[[138, 137, 103, 132, 119],
 [110, 132, 130, 134, 125],
 [140, 137, 118, 127, 132]]
The smallest entry in the last column? 119
The largest entry in the last column? 132
The entry just left of 119? 132
The entry just left of the centre entry: 132
The entry in the bottom-left corner is 140
The entry just right of 134? 125
The entry in the top-left corner is 138
The entry directly above 127 -> 134

Read these off the table that follows. Rows and columns are numbered from 0.
1) Read off the bottom entry of the column that holds the smallest entry.
2) Read off the top entry of the column that holds the smallest entry.
3) Read off the entry in row 0 and column 0.
4) Read off the entry in row 0 and column 1.
5) Read off the top-right entry.
6) Read off the minimum.
7) Read off the entry at row 2, column 1.
8) Read off the entry in row 0 and column 2.
[[129 129 128 133 120 127]
 [139 129 124 130 123 136]
 [132 129 132 133 120 124]
 [129 129 120 124 127 124]
 [122 125 132 130 131 133]
 [125 121 128 121 120 124]
 [143 136 128 124 123 124]
 [125 129 124 121 131 130]
 [122 133 128 133 123 127]
 [129 133 140 121 123 136]
 [118 110 148 124 105 124]
 [125 125 132 121 127 139]
 [129 129 124 124 127 136]
 [132 129 132 136 120 127]]
1) 120
2) 120
3) 129
4) 129
5) 127
6) 105
7) 129
8) 128

a = [145 158 131 128 129 120 132 124 128 152 126 129 111]
The entry just left of 124: 132
The entry just left of 131 is 158

Questions about the array below. Rows and columns are numbered from 0.
1) Give the entry directly below the smallest entry.
2) Give the entry at row 0, column 2.
3) Give the top entry of the column that holds the smallest entry.
4) Give the top-left entry.
5) Give the entry in row 2 and column 1.
6) Give the entry just left of the smallest entry.
7) Give the entry in the bottom-right corner.
8) Give the entry in the top-right corner.
[[120 125 143 129 130 131 121 119 123 129 123 119]
 [131 143 134 126 129 123 112 135 132 132 135 127]
 [123 132 134 130 114 130 126 120 124 127 139 128]
 [143 128 120 141 131 129 123 120 133 119 112 127]
 [139 138 128 113 136 119 116 136 133 124 122 119]
 [143 131 120 149 125 129 119 116 131 117 116 134]
 [135 137 127 123 113 130 128 121 133 115 126 121]
 [125 132 133 114 114 131 133 120 130 115 126 118]
 [130 111 127 128 124 117 125 121 106 124 125 126]
 [128 132 139 128 128 134 120 124 131 138 130 113]
 [127 138 132 136 108 128 122 120 125 123 140 132]
 [136 133 129 141 124 132 118 119 131 129 126 124]
 [143 121 120 123 116 123 130 134 121 136 129 111]
 [118 125 138 125 121 129 129 119 121 122 127 124]
 [119 132 141 148 114 121 135 151 115 130 109 128]
 [129 138 132 131 120 124 134 146 130 125 114 123]]
1) 131
2) 143
3) 123
4) 120
5) 132
6) 121
7) 123
8) 119

[[124 111 124 120 117 124 119 115 106 123 135 127]
 [139 125 127 123 124 129 128 136 131 134 123 127]
 [150 148 128 124 129 156 134 140 152 154 135 139]
 [141 120 124 135 129 135 107 133 127 130 120 137]
 [127 122 119 117 124 132 122 126 139 123 124 125]
 [118 114 128 121 132 127 132 125 122 134 133 131]
 [138 142 131 132 127 135 134 128 139 137 131 151]]
What is the entry directly below 152?
Answer: 127
What is the first entry in the row that holds the smallest entry?
Answer: 124
What is the entry in the bottom-left corner?
Answer: 138
The last entry, reading row by row is 151
What is the second-last entry, reading row by row?
Answer: 131
What is the largest entry in the first column?
Answer: 150
What is the entry directly above the largest entry?
Answer: 129
The second entry on the main diagonal is 125
The entry just left of the largest entry -> 129
The 4th-last entry, reading row by row: 139
What is the second entry on the diagonal from the top-right corner?
Answer: 123
What is the top entry of the column that holds the smallest entry?
Answer: 106
What is the 3rd smallest entry?
Answer: 111
What is the 3rd entry, reading row by row?
Answer: 124
The 3rd entry on the main diagonal: 128
What is the top entry of the column that holds the largest entry?
Answer: 124
What is the entry directly above 154?
Answer: 134
The entry just right of the largest entry: 134
The entry directly below the largest entry: 135
What is the first entry on the diagonal from the top-right corner?
Answer: 127
The 2nd smallest entry: 107

[[122 130 123 134 107 119]
 [123 129 131 124 128 117]
 [111 121 139 122 110 128]
 [129 127 135 126 125 122]
 [133 143 122 129 114 119]
 [100 119 137 125 106 139]
 [123 132 122 134 110 116]
 [129 143 121 130 119 127]
 [113 120 139 123 111 123]
 [129 129 127 128 133 116]
 [129 146 120 132 115 119]
 [124 118 137 126 142 131]
 [131 130 133 130 135 128]]
Rows and columns are numbered from 0.
The entry in row 1 and column 0 is 123
The top-right entry is 119
The entry in the bottom-left corner?
Answer: 131
The entry just right of 114 -> 119
The entry at row 0, column 2 -> 123
The top entry of the column that holds the smallest entry?
Answer: 122
The bottom entry of the column that holds the largest entry -> 130
The entry in the bottom-right corner?
Answer: 128
The entry in row 2 and column 0?
Answer: 111
The entry directly above 100?
Answer: 133
The entry just right of the smallest entry?
Answer: 119
The entry in row 0 and column 1?
Answer: 130
The entry directly above the largest entry: 129
The entry just right of 118?
Answer: 137
The entry directly below the smallest entry -> 123
The entry at row 1, column 2 is 131

Read these off the array that follows.
1) Find the bottom entry of the column that holds the largest entry.
2) Find the entry in the bottom-left corner.
3) Find the largest entry in the last row.
4) Find the entry in the top-right corner.
5) Find the fourth entry in reading order.
6) Find the last entry in the row that holds the smallest entry.
7) Find the top-left entry.
8) Find the first entry in the row that holds the smallest entry.
[[136 117 126 113 118 118 111 111 129]
 [123 121 123 122 122 123 121 120 122]
 [118 125 110 127 135 102 105 125 114]
 [122 124 116 123 129 121 121 130 116]
 [123 117 128 115 132 124 129 128 119]
 [123 132 111 133 144  99 107 132 120]
 [137 116 126 111 117 120 114 112 129]
 [127 122 129 119 133 126 133 131 122]
 [116 126 114 127 135 106 107 124 118]
 [121 125 131 128 118 129 123 114 125]
 [122 119 130 116 136 124 132 131 119]
 [127 135 125 137 117 129 120 119 130]
 [133 123 112 119 120 126 124 132 115]
 [124 125 123 130 122 123 119 121 126]]
1) 122
2) 124
3) 130
4) 129
5) 113
6) 120
7) 136
8) 123
